arr =
 1.0   0.5  -1.2  -0.8   1.7  -0.5  -0.1   0.2   1.4  -0.7  -1.5
 0.6   0.2  -1.2   2.1   1.5  -0.6  -0.5   0.7  -1.4  -0.5  -0.2
 1.1   0.5  -2.0   0.0   1.1  -1.9   0.6   0.3  -1.0   0.3  -1.4
 0.7   0.2  -1.2   1.8   1.5  -0.6  -0.5   0.6  -1.2  -0.4  -0.2
 1.0   0.6  -1.2  -1.0   1.7  -0.5   0.0   0.1   1.7  -0.9  -1.6
 1.2   0.1  -1.2   0.0   1.5  -0.6  -0.7   0.3   0.3  -0.3  -0.8
 0.5   0.3  -1.2   2.4   1.5  -0.6  -0.3   0.8  -1.6  -0.6  -0.2
 0.3  -0.2  -0.6   0.0   0.2  -0.4  -0.6  -0.1  -0.3  -0.2  -0.3
 1.1   0.0  -1.2   1.0   1.4  -0.7  -0.9   0.5  -0.8  -0.2  -0.3
 1.2   0.7  -0.6   2.9   1.3   1.3  -0.6  -0.3  -1.7   0.6  -0.5
 1.3   0.0  -1.2   0.4   1.4  -0.7  -1.0   0.3  -0.3  -0.1  -0.4
 1.3   0.1  -1.5   0.3   1.3  -1.2  -0.4   0.4  -0.6   0.1  -0.7
 1.5  -1.4  -1.7   1.5   1.3  -1.1  -1.0   2.2  -0.3   0.3   0.0
 1.1   0.3  -1.2  -0.5   1.6  -0.6  -0.3   0.2   1.0  -0.6  -1.2
Rows and columns are counted from 1.
row 1 col 1	1.0
row 9 col 5	1.4
row 8 col 2	-0.2
row 12 col 8	0.4
row 8 col 5	0.2
row 2 col 6	-0.6
row 4 col 4	1.8
row 6 col 6	-0.6
row 11 col 5	1.4
row 2 col 11	-0.2
row 3 col 3	-2.0
row 9 col 9	-0.8
row 6 col 9	0.3
row 8 col 10	-0.2
row 11 col 8	0.3
row 4 col 10	-0.4
row 12 col 2	0.1
row 5 col 10	-0.9
row 6 col 10	-0.3
row 8 col 9	-0.3
row 11 col 7	-1.0
row 10 col 2	0.7
row 5 col 4	-1.0
row 6 col 4	0.0
row 11 col 2	0.0
row 7 col 11	-0.2
row 8 col 6	-0.4
row 13 col 9	-0.3
row 6 col 11	-0.8
row 14 col 7	-0.3
row 13 col 11	0.0
row 13 col 4	1.5

X =
[[4 5 4 6]
 [5 4 4 4]
 [4 5 4 4]
 [6 4 5 4]
 [5 5 4 5]
 [5 5 4 5]
 [5 5 4 5]
 [4 5 5 7]
 [5 4 4 4]
 [3 4 4 5]
 [3 5 4 4]
 [4 5 4 2]
 [4 4 5 4]]
Rows and columns are counted from 1.
(1, 1) => 4
(6, 4) => 5
(2, 2) => 4
(8, 1) => 4
(7, 3) => 4
(3, 1) => 4
(12, 1) => 4
(4, 2) => 4
(5, 4) => 5
(12, 3) => 4
(4, 4) => 4
(11, 3) => 4
(7, 4) => 5
(10, 4) => 5
(1, 2) => 5
(9, 2) => 4
(8, 4) => 7
(5, 1) => 5
(12, 2) => 5
(4, 3) => 5
(9, 1) => 5

x = [[69, 59, 52, 73, 67, 54, 59, 57, 56, 56, 58, 65, 50, 66], [28, 86, 7, 84, 88, 48, 78, 48, 59, 37, 10, 42, 53, 87], [46, 74, 31, 91, 75, 43, 58, 48, 37, 41, 38, 59, 52, 76], [59, 59, 52, 60, 61, 55, 63, 60, 61, 58, 56, 56, 58, 60], [30, 87, 12, 81, 87, 49, 79, 49, 56, 35, 13, 43, 52, 85]]
Rows and columns are counted from 1.
(1, 1): 69
(1, 14): 66
(2, 12): 42
(2, 5): 88
(5, 12): 43
(1, 8): 57
(3, 13): 52
(4, 8): 60
(2, 4): 84
(4, 7): 63
(3, 11): 38
(3, 1): 46
(4, 5): 61
(5, 2): 87
(5, 4): 81
(5, 10): 35
(5, 7): 79
(4, 14): 60
(5, 9): 56
(2, 14): 87
(4, 10): 58
(2, 9): 59
(5, 6): 49
(4, 12): 56
(1, 12): 65
(4, 4): 60
(3, 3): 31
(3, 8): 48
(1, 9): 56
(5, 3): 12
(4, 2): 59
(2, 6): 48
(3, 6): 43
